Here is a tiny trained network, its code and every weight. The questions are about switching its units off for an input and a class, where a switched-off unit gives its printed mean instead of its output.

import numpy as np


def w(rows, s, z=0):
    codes = np.array(rows[::2]) - 128.0
    scale = np.full(codes.shape[1], s)
    scale[-1] = z or s
    return codes * scale


def f(y):
    return np.maximum(y, 0)


def log_softmax(a):
    a = a - a.max(-1, keepdims=True)
    return a - np.log(np.exp(a).sum(-1, keepdims=True))


def net(x, mask):
    res = np.array(x, float).reshape(1, 8) / 4 @ E
    y = f(res @ A[0][:, :-1].T + A[0][:, -1])
    res = res + np.where(mask, y, B[0][:, -1]) @ B[0][:, :-1]
    return log_softmax(res[-1] @ U[:, :-1].T + U[:, -1])


A, B = {}, {}
E = w([
[2,142,112,147,60],'x0',
[87,56,195,125,217],'x1',
[93,155,23,58,186],'x2',
[119,140,200,27,90],'x3',
[128,128,128,128,129],'x4',
[151,6,50,100,65],'x5',
[128,128,129,128,128],'x6',
[128,128,128,127,128],'x7',
],0.0079)
A[0] = w([
[74,65,174,133,207,23],'n1',
[142,119,175,194,77,92],'n2',
[115,99,89,206,170,93],'n3',
[94,114,113,98,174,97],'n4',
[153,109,160,160,77,109],'n5',
[223,138,122,103,142,94],'n6',
[134,138,108,154,132,94],'n7',
[162,84,94,108,82,62],'n8',
[74,133,117,137,109,106],'n9',
[118,191,151,150,165,70],'n10',
[132,138,155,71,113,4],'n11',
[119,73,119,129,126,98],'n12',
[132,221,160,135,151,95],'n13',
[219,112,131,100,186,72],'n14',
[125,126,126,162,136,111],'n15',
[92,115,85,84,182,63],'n16',
[99,115,116,108,168,121],'n17',
[166,183,103,128,68,17],'n18',
[201,153,121,116,130,102],'n19',
[143,45,92,90,79,66],'n20',
[17,123,115,151,76,91],'n21',
[153,103,180,166,92,34],'n22',
[145,152,66,217,147,84],'n23',
[136,195,48,78,124,74],'n24',
[131,151,179,7,84,118],'n25',
[177,196,89,140,56,55],'n26',
[108,76,144,126,158,36],'n27',
[71,147,115,153,80,90],'n28',
[119,191,150,117,147,101],'n29',
[77,135,133,113,106,101],'n30',
[125,165,143,142,138,77],'n31',
],0.016,0.0034)
B[0] = w([
[90,149,225,190,42,205],'n1',
[171,160,133,46,128,205],'n2',
[131,44,123,93,129,204],'n3',
[154,156,154,91,109,175],'n4',
[162,160,129,74,123,190],'n5',
[131,146,134,167,206,201],'n6',
[133,99,131,122,118,153],'n7',
[101,147,55,149,95,203],'n8',
[138,140,124,154,174,186],'n9',
[116,137,46,133,105,198],'n10',
[137,66,128,105,131,158],'n11',
[106,140,97,145,98,174],'n12',
[108,148,38,145,90,221],'n13',
[128,159,131,167,232,206],'n14',
[132,102,118,109,131,152],'n15',
[175,159,132,63,126,195],'n16',
[132,154,161,105,112,169],'n17',
[96,134,202,170,66,195],'n18',
[127,141,150,161,185,185],'n19',
[108,147,23,146,79,232],'n20',
[138,154,127,172,236,251],'n21',
[160,164,133,58,140,183],'n22',
[130,28,128,97,128,218],'n23',
[168,177,167,55,101,229],'n24',
[135,2,136,99,137,226],'n25',
[78,135,232,171,65,225],'n26',
[98,140,173,161,86,162],'n27',
[135,143,137,165,195,207],'n28',
[123,135,65,137,98,192],'n29',
[135,119,133,146,178,178],'n30',
[120,130,87,127,113,164],'n31',
],0.033,0.011)
U = w([
[140,169,153,156,201,126],'0',
[99,165,50,119,57,85],'1',
[98,164,229,129,51,253],'2',
[199,207,170,1,97,69],'3',
[134,9,145,78,118,101],'4',
],0.0097,0.006)

Each question gives the input, the list of numbers given to net, and the class t.
The units are the neurons (one row each of A and B). Each row of codes is followed by its name. A weight is (code - 128) times the scale printed after its matrix; where a second scale follows, it is the last column's (A, B and U).
mask holds one flag per neuron, in row order. A switched-off neuron (its flag False) gives its mean, the last column of its row in B, instead of its output. The means were averaged over made-up inputs and are rounded, as every weight is.
A unit's drop is (log p(t) with every unit on - log p(t) with that unit switched off) / (log p(t) with every unit on - log p(t) with every unit switched off).
The circuit of an input: a set's keep is (log p(t) with only the set's units on - log p(t) with every unit switched off) / (log p(t) with every unit on - log p(t) with every unit switched off). Starting from the 12 units with the biggest drops (on a tie, the unit counted first), units are removed one at a time, each time the one whose removal leaves the highest keep (on an exact tie, the one counted first), for as long as the keep stays at least 0.8.
units of the circuit, in order: the units of the circuit, biggest drop first
top k neurons: the k neurons with the biggest drops, biggest first
drop of u: that unit's drop, to one decimal
input [5,-1,-8,3,5,3,-5,2], class 3: top neuron : (n2)
input [-5,-6,0,-4,6,4,-8,-3], class 2: top 3 neurons : (n26; n21; n18)
input [-4,-7,1,0,-8,-8,7,6], class 1: top 2 neurons : (n13; n10)
input [1,-7,7,-1,4,5,6,-3], class 2: top 3 neurons : (n26; n18; n2)
input [-5,5,1,-7,-1,-1,-4,6], class 4: top 2 neurons : (n3; n23)
input [8,-8,4,-8,5,1,-8,-3], class 0: top 3 neurons : (n21; n28; n1)
input [1,8,-1,8,5,3,8,-6], class 2: top 3 neurons : (n1; n27; n23)
input [7,3,-8,-7,5,-6,5,-5], class 3: top 2 neurons : (n2; n22)
input [-6,2,-3,-5,3,7,3,8], class 1: top 3 neurons : (n20; n21; n8)
input [-6,0,-7,-2,7,5,3,-3], class 3: top 3 neurons : (n22; n2; n21)
input [-6,7,7,1,-1,6,1,2], class 2: top 4 neurons : (n1; n21; n27; n2)
input [-5,7,8,-8,1,6,-3,-4], class 3: drop of n4 : 1.4
input [3,8,4,5,6,8,4,3], class 1: drop of n24 : 0.3
input [-2,-8,8,2,-5,-7,8,0], class 2: units of the circuit, in order : (n26)
input [0,-7,0,6,-8,4,7,4], class 2: drop of n26 : 1.5
